Below is a small trained network, with its code and all its weights. Each question gives an input and a class and asks what happens when units are switched off, that is, made to give their printed mean instead of their output.

import numpy as np


def w(rows, s, z=0):
    codes = np.array(rows[::2]) - 128.0
    scale = np.full(codes.shape[1], s)
    scale[-1] = z or s
    return codes * scale


def norm(h):
    return h / np.sqrt((h * h).mean(-1, keepdims=True) + 1e-5)


def f(y):
    return y / 2 * (1 + np.tanh(0.7978845608 * (y + 0.044715 * y**3)))


def log_softmax(a):
    a = a - a.max(-1, keepdims=True)
    return a - np.log(np.exp(a).sum(-1, keepdims=True))


def net(x, mask):
    res = np.array(x, float).reshape(1, 5) / 4 @ E
    u = 0
    for l in range(4):
        y = f(norm(res) @ A[l][:, :-1].T + A[l][:, -1])
        res = res + np.where(mask[u : u + 10], y, B[l][:, -1]) @ B[l][:, :-1]
        u += 10
    return log_softmax(norm(res)[-1] @ U[:, :-1].T + U[:, -1])


A, B = {}, {}
E = w([
[128,65,142,105,129,145],'x0',
[192,62,113,218,136,153],'x1',
[170,183,181,133,87,203],'x2',
[198,158,167,80,41,116],'x3',
[61,142,6,116,107,211],'x4',
],0.0021)
A[0] = w([
[132,131,126,127,131,128,128],'0.n0',
[84,125,127,174,196,118,69],'0.n1',
[130,129,127,127,130,128,128],'0.n2',
[154,30,167,144,158,124,77],'0.n3',
[126,118,109,128,118,129,92],'0.n4',
[124,135,127,124,124,126,115],'0.n5',
[181,113,152,149,114,92,90],'0.n6',
[192,95,87,168,103,4,3],'0.n7',
[95,172,139,66,142,86,79],'0.n8',
[197,125,142,87,23,119,48],'0.n9',
],0.0042,0.0018)
B[0] = w([
[122,127,136,133,122,131,128],'0.n0',
[194,98,125,99,135,236,198],'0.n1',
[130,130,125,129,128,127,128],'0.n2',
[190,91,202,148,149,6,241],'0.n3',
[104,137,124,126,147,124,92],'0.n4',
[119,99,135,120,117,124,109],'0.n5',
[95,158,102,187,168,122,194],'0.n6',
[208,49,208,189,197,56,219],'0.n7',
[73,82,108,103,47,36,171],'0.n8',
[197,20,91,102,218,208,253],'0.n9',
],0.0022,0.00065)
A[1] = w([
[124,113,122,121,118,125,88],'1.n0',
[133,135,124,126,138,124,139],'1.n1',
[139,127,118,131,115,137,79],'1.n2',
[132,131,129,121,138,149,150],'1.n3',
[185,183,249,100,104,103,29],'1.n4',
[179,86,134,139,98,91,100],'1.n5',
[65,89,29,137,116,144,120],'1.n6',
[200,130,93,179,122,176,4],'1.n7',
[171,206,124,102,49,162,178],'1.n8',
[190,1,122,173,185,40,65],'1.n9',
],0.0044,0.0022)
B[1] = w([
[110,148,123,126,137,144,115],'1.n0',
[137,132,125,129,128,122,133],'1.n1',
[110,127,122,103,128,136,112],'1.n2',
[161,103,115,123,129,117,137],'1.n3',
[97,65,74,223,196,82,165],'1.n4',
[103,120,134,159,192,121,149],'1.n5',
[89,49,89,208,212,84,195],'1.n6',
[85,172,119,55,54,75,125],'1.n7',
[206,26,184,105,142,86,177],'1.n8',
[223,52,255,194,188,53,254],'1.n9',
],0.0031,0.0028)
A[2] = w([
[118,99,129,110,123,114,101],'2.n0',
[42,132,108,7,77,11,42],'2.n1',
[4,181,133,199,236,116,71],'2.n2',
[79,90,87,149,167,122,24],'2.n3',
[136,127,126,118,141,137,118],'2.n4',
[126,212,254,55,100,103,5],'2.n5',
[58,149,55,143,103,160,128],'2.n6',
[69,89,133,57,138,77,101],'2.n7',
[119,118,131,135,106,116,135],'2.n8',
[137,132,125,124,145,140,119],'2.n9',
],0.0035,0.0022)
B[2] = w([
[120,138,115,145,138,145,116],'2.n0',
[89,255,196,175,88,114,165],'2.n1',
[163,82,59,30,93,176,254],'2.n2',
[129,108,99,155,114,174,102],'2.n3',
[129,125,126,134,120,135,118],'2.n4',
[99,61,37,150,203,122,79],'2.n5',
[130,79,124,124,151,50,210],'2.n6',
[80,187,110,164,126,150,164],'2.n7',
[126,132,126,125,139,127,141],'2.n8',
[128,124,130,129,119,129,119],'2.n9',
],0.0037,0.00077)
A[3] = w([
[196,134,127,86,143,205,101],'3.n0',
[151,123,84,217,89,170,96],'3.n1',
[129,129,122,126,137,128,116],'3.n2',
[99,214,68,88,60,68,127],'3.n3',
[134,135,135,130,133,143,129],'3.n4',
[59,113,54,93,153,153,17],'3.n5',
[174,55,71,250,61,165,133],'3.n6',
[203,174,236,181,110,100,23],'3.n7',
[159,253,157,231,173,130,7],'3.n8',
[21,152,167,128,106,38,104],'3.n9',
],0.0036,0.0018)
B[3] = w([
[179,143,153,112,64,144,136],'3.n0',
[81,178,158,70,146,93,131],'3.n1',
[135,121,122,114,126,109,123],'3.n2',
[146,160,204,186,254,88,148],'3.n3',
[115,127,143,136,106,132,125],'3.n4',
[138,91,69,133,167,83,142],'3.n5',
[59,205,165,68,193,61,253],'3.n6',
[61,45,50,238,113,118,230],'3.n7',
[92,132,88,171,11,201,94],'3.n8',
[112,233,164,73,192,199,168],'3.n9',
],0.0029,0.0014)
U = w([
[195,126,141,63,32,206,140],'0',
[62,86,11,103,177,142,144],'1',
[183,63,204,201,171,54,179],'2',
[114,137,119,193,59,152,2],'3',
[64,246,173,111,145,108,158],'4',
],0.011,0.0053)

Each question gives the input, the list of numbers given to net, and the class t.
The units are the neurons (one row each of A and B). Each row of codes is followed by its name. A weight is (code - 128) times the scale printed after its matrix; where a second scale follows, it is the last column's (A, B and U).
mask holds one flag per neuron, layer by layer. A switched-off neuron (its flag False) gives its mean, the last column of its row in B, instead of its output. The means were averaged over made-up inputs and are rounded, as every weight is.
A unit's drop is (log p(t) with every unit on - log p(t) with that unit switched off) / (log p(t) with every unit on - log p(t) with every unit switched off).
The circuit of an input: a set's keep is (log p(t) with only the set's units on - log p(t) with every unit switched off) / (log p(t) with every unit on - log p(t) with every unit switched off). Starting from the 12 units with the biggest drops (on a tie, the unit counted first), units are removed one at a time, each time the one whose removal leaves the highest keep (on an exact tie, the one counted first), for as long as the keep stays at least 0.8.
circuit, biggest first: the units of the circuit, biggest drop first
most important unit: the unit with the biggest drop
k most important neurons: the k neurons with the biggest drops, biggest first
top k neurons in layer l: the k neurons of layer l with the biggest drops, biggest first
drop of u: that unit's drop, to one decimal
input [-4,4,3,0,1], class 0: 2 most important neurons	(1.n8; 1.n9)
input [6,-6,1,-7,-3], class 4: most important unit	2.n1
input [6,4,-2,5,5], class 1: circuit, biggest first	(1.n9; 3.n6)
input [3,-5,8,-2,0], class 0: 3 most important neurons	(1.n9; 0.n3; 1.n6)
input [-8,3,3,3,1], class 0: circuit, biggest first	(1.n9; 1.n6)
input [6,-5,-6,4,-3], class 4: circuit, biggest first	(3.n9; 2.n1; 1.n8)
input [-3,5,8,-1,6], class 0: top 2 neurons in layer 3	(3.n0; 3.n9)
input [-1,-5,3,-5,-5], class 4: top 2 neurons in layer 1	(1.n6; 1.n9)
input [2,-6,8,-3,4], class 0: 3 most important neurons	(1.n8; 3.n6; 1.n7)
input [-4,-1,-8,3,2], class 4: 4 most important neurons	(0.n9; 2.n1; 1.n4; 3.n9)
input [-4,-1,7,-5,4], class 0: top 2 neurons in layer 1	(1.n4; 1.n8)
input [-2,-5,-1,2,-5], class 4: 3 most important neurons	(1.n9; 3.n9; 0.n8)
input [-5,4,3,8,0], class 0: 3 most important neurons	(1.n9; 0.n9; 1.n6)
input [-5,0,8,-4,-1], class 3: most important unit	2.n2
input [7,-7,-7,7,-3], class 4: 2 most important neurons	(2.n1; 3.n9)
input [-5,0,7,-3,0], class 0: top 2 neurons in layer 1	(1.n9; 1.n6)
input [-1,-8,-5,-7,-5], class 4: drop of 2.n1	0.3
input [2,-2,6,-5,-2], class 0: drop of 1.n9	0.6
input [1,-6,-1,-4,-2], class 4: drop of 2.n1	0.3
input [-5,-4,-6,6,6], class 4: circuit, biggest first	(2.n1)
input [-2,-2,5,-5,-1], class 0: drop of 1.n9	0.3
